Below are the code and all the weights of a small trained network. Each question names an input and a class and asks about switching units off, where a switched-off unit gives its printed mean instead of its output.

import numpy as np


def w(rows, s, z=0):
    codes = np.array(rows[::2]) - 128.0
    scale = np.full(codes.shape[1], s)
    scale[-1] = z or s
    return codes * scale


def f(y):
    return y / 2 * (1 + np.tanh(0.7978845608 * (y + 0.044715 * y**3)))


def log_softmax(a):
    a = a - a.max(-1, keepdims=True)
    return a - np.log(np.exp(a).sum(-1, keepdims=True))


def net(x, mask):
    res = np.array(x, float).reshape(1, 3) / 4 @ E
    y = f(res @ A[0][:, :-1].T + A[0][:, -1])
    res = res + np.where(mask, y, B[0][:, -1]) @ B[0][:, :-1]
    return log_softmax(res[-1] @ U[:, :-1].T + U[:, -1])


A, B = {}, {}
E = w([
[41,86,241],'x0',
[3,142,46],'x1',
[127,120,120],'x2',
],0.0072)
A[0] = w([
[52,98,242,124],'n0',
[193,80,149,62],'n1',
[86,137,102,3],'n2',
[136,171,144,161],'n3',
[131,143,142,2],'n4',
[89,71,178,62],'n5',
[186,59,161,37],'n6',
[17,119,76,131],'n7',
[204,250,49,115],'n8',
[214,99,199,132],'n9',
],0.012,0.0051)
B[0] = w([
[215,146,102,253],'n0',
[75,168,73,163],'n1',
[93,158,34,125],'n2',
[108,110,155,145],'n3',
[109,117,8,106],'n4',
[159,113,83,165],'n5',
[130,159,86,160],'n6',
[139,193,136,230],'n7',
[185,135,132,251],'n8',
[89,193,125,239],'n9',
],0.017,0.0071)
U = w([
[240,161,104,52],'0',
[76,251,98,105],'1',
[149,174,169,252],'2',
[118,108,215,223],'3',
[52,46,117,70],'4',
[18,78,126,68],'5',
[40,42,118,73],'6',
[40,46,137,73],'7',
],0.015)

Each question gives the input, the list of numbers given to net, and the class t.
The units are the neurons (one row each of A and B). Each row of codes is followed by its name. A weight is (code - 128) times the scale printed after its matrix; where a second scale follows, it is the last column's (A, B and U).
mask holds one flag per neuron, in row order. A switched-off neuron (its flag False) gives its mean, the last column of its row in B, instead of its output. The means were averaged over made-up inputs and are rounded, as every weight is.
A unit's drop is (log p(t) with every unit on - log p(t) with that unit switched off) / (log p(t) with every unit on - log p(t) with every unit switched off).
The circuit of an input: a set's keep is (log p(t) with only the set's units on - log p(t) with every unit switched off) / (log p(t) with every unit on - log p(t) with every unit switched off). Starting from all 10 units, units are removed one at a time, each time the one whose removal leaves the highest keep (on an exact tie, the one counted first), for as long as the keep stays at least 0.8.
units of the circuit, in order: the units of the circuit, biggest drop first
k most important neurons: the k neurons with the biggest drops, biggest first
drop when u is switched off: that unit's drop, to one decimal
input [5,-7,-1], class 1: units of the circuit, in order : [n9]
input [-6,-7,-1], class 1: 2 most important neurons : [n9 n1]
input [-1,-1,-3], class 3: 2 most important neurons : [n0 n7]
input [-5,-4,8], class 2: 2 most important neurons : [n0 n5]
input [-6,-8,-5], class 1: 2 most important neurons : [n9 n1]
input [-3,0,-3], class 3: 2 most important neurons : [n0 n7]
input [6,6,-3], class 0: 4 most important neurons : [n0 n9 n5 n1]
input [7,-8,5], class 1: 3 most important neurons : [n9 n1 n8]
input [-1,-4,-3], class 1: units of the circuit, in order : [n9 n0]
input [0,-2,0], class 3: 2 most important neurons : [n0 n7]
input [5,-5,-5], class 0: 4 most important neurons : [n0 n5 n7 n6]
input [-7,7,3], class 0: 3 most important neurons : [n8 n9 n1]
input [-7,6,6], class 0: 2 most important neurons : [n8 n9]
input [-6,-7,-3], class 1: 3 most important neurons : [n9 n1 n0]
input [5,-6,1], class 1: units of the circuit, in order : [n9]
input [2,-4,2], class 1: units of the circuit, in order : [n9 n8]
input [2,-2,-3], class 3: 2 most important neurons : [n7 n8]
input [2,-6,-1], class 1: drop when n2 is switched off : 0.0
input [-1,2,-2], class 3: drop when n9 is switched off : 0.2
input [8,0,1], class 0: drop when n0 is switched off : 0.7
